Below are the code and all the weights of a small trained network. Each question names an input and a class and asks about switching units off, where a switched-off unit gives its printed mean instead of its output.

import numpy as np


def w(rows, s, z=0):
    codes = np.array(rows[::2]) - 128.0
    scale = np.full(codes.shape[1], s)
    scale[-1] = z or s
    return codes * scale


def f(y):
    return y / 2 * (1 + np.tanh(0.7978845608 * (y + 0.044715 * y**3)))


def log_softmax(a):
    a = a - a.max(-1, keepdims=True)
    return a - np.log(np.exp(a).sum(-1, keepdims=True))


def net(x, mask):
    res = np.array(x, float).reshape(1, 3) / 4 @ E
    y = f(res @ A[0][:, :-1].T + A[0][:, -1])
    res = res + np.where(mask, y, B[0][:, -1]) @ B[0][:, :-1]
    return log_softmax(res[-1] @ U[:, :-1].T + U[:, -1])


A, B = {}, {}
E = w([
[94,146,108,23],'x0',
[170,129,47,177],'x1',
[97,6,138,142],'x2',
],0.012)
A[0] = w([
[135,223,163,89,222],'N0',
[142,169,139,165,182],'N1',
[129,66,190,193,98],'N2',
[135,113,156,241,239],'N3',
[163,94,187,143,174],'N4',
[120,67,103,159,252],'N5',
[162,155,130,170,74],'N6',
[138,148,147,79,181],'N7',
[160,105,105,163,199],'N8',
[123,156,125,147,116],'N9',
[140,177,72,216,195],'N10',
[142,115,5,110,149],'N11',
[117,105,193,34,192],'N12',
[102,71,158,128,218],'N13',
],0.019,0.0036)
B[0] = w([
[174,251,77,79,252],'N0',
[193,151,137,146,174],'N1',
[107,107,62,224,200],'N2',
[163,41,128,190,222],'N3',
[94,121,106,180,166],'N4',
[137,58,89,113,194],'N5',
[156,140,173,155,165],'N6',
[79,153,101,103,183],'N7',
[104,85,130,104,172],'N8',
[164,139,135,126,145],'N9',
[196,126,228,106,218],'N10',
[86,59,132,7,192],'N11',
[21,145,189,132,227],'N12',
[151,93,132,194,189],'N13',
],0.026,0.017)
U = w([
[34,214,148,106,127],'0',
[161,189,10,90,120],'1',
[102,175,128,223,190],'2',
[171,93,84,196,37],'3',
[149,168,206,94,29],'4',
[223,120,202,159,116],'5',
[135,55,102,80,253],'6',
],0.012,0.0038)

Each question gives the input, the list of numbers given to net, and the class t.
The units are the neurons (one row each of A and B). Each row of codes is followed by its name. A weight is (code - 128) times the scale printed after its matrix; where a second scale follows, it is the last column's (A, B and U).
mask holds one flag per neuron, in row order. A switched-off neuron (its flag False) gives its mean, the last column of its row in B, instead of its output. The means were averaged over made-up inputs and are rounded, as every weight is.
A unit's drop is (log p(t) with every unit on - log p(t) with that unit switched off) / (log p(t) with every unit on - log p(t) with every unit switched off).
The circuit of an input: a set's keep is (log p(t) with only the set's units on - log p(t) with every unit switched off) / (log p(t) with every unit on - log p(t) with every unit switched off). Starting from the 12 units with the biggest drops (on a tie, the unit counted first), units are removed one at a time, each time the one whose removal leaves the highest keep (on an exact tie, the one counted first), for as long as the keep stays at least 0.8.
circuit, biggest first: the units of the circuit, biggest drop first
top k neurons: the k neurons with the biggest drops, biggest first
drop when u is switched off: that unit's drop, to one decimal
input [-5,-8,-7], class 1: circuit, biggest first -> [N0]
input [-1,0,1], class 3: circuit, biggest first -> [N11 N10 N12]
input [1,4,-7], class 4: circuit, biggest first -> [N10 N3]
input [5,3,-2], class 1: top 2 neurons -> [N12 N10]
input [2,3,-2], class 4: top 4 neurons -> [N2 N5 N3 N0]
input [3,-6,6], class 2: top 2 neurons -> [N13 N11]
input [2,3,-5], class 1: top 2 neurons -> [N12 N0]
input [8,8,-3], class 6: top 2 neurons -> [N11 N12]
input [-1,-8,-8], class 0: top 4 neurons -> [N12 N5 N3 N2]
input [1,4,-8], class 4: top 2 neurons -> [N10 N3]
input [1,1,0], class 6: top 3 neurons -> [N0 N12 N10]
input [0,2,2], class 6: top 2 neurons -> [N0 N2]
input [5,0,-6], class 1: drop when N0 is switched off -> 4.5
input [-5,-3,4], class 3: drop when N9 is switched off -> 0.0
input [-2,-7,-8], class 1: drop when N0 is switched off -> 1.7
input [6,-6,8], class 0: circuit, biggest first -> [N12]
input [-3,-5,-6], class 1: drop when N0 is switched off -> 0.2
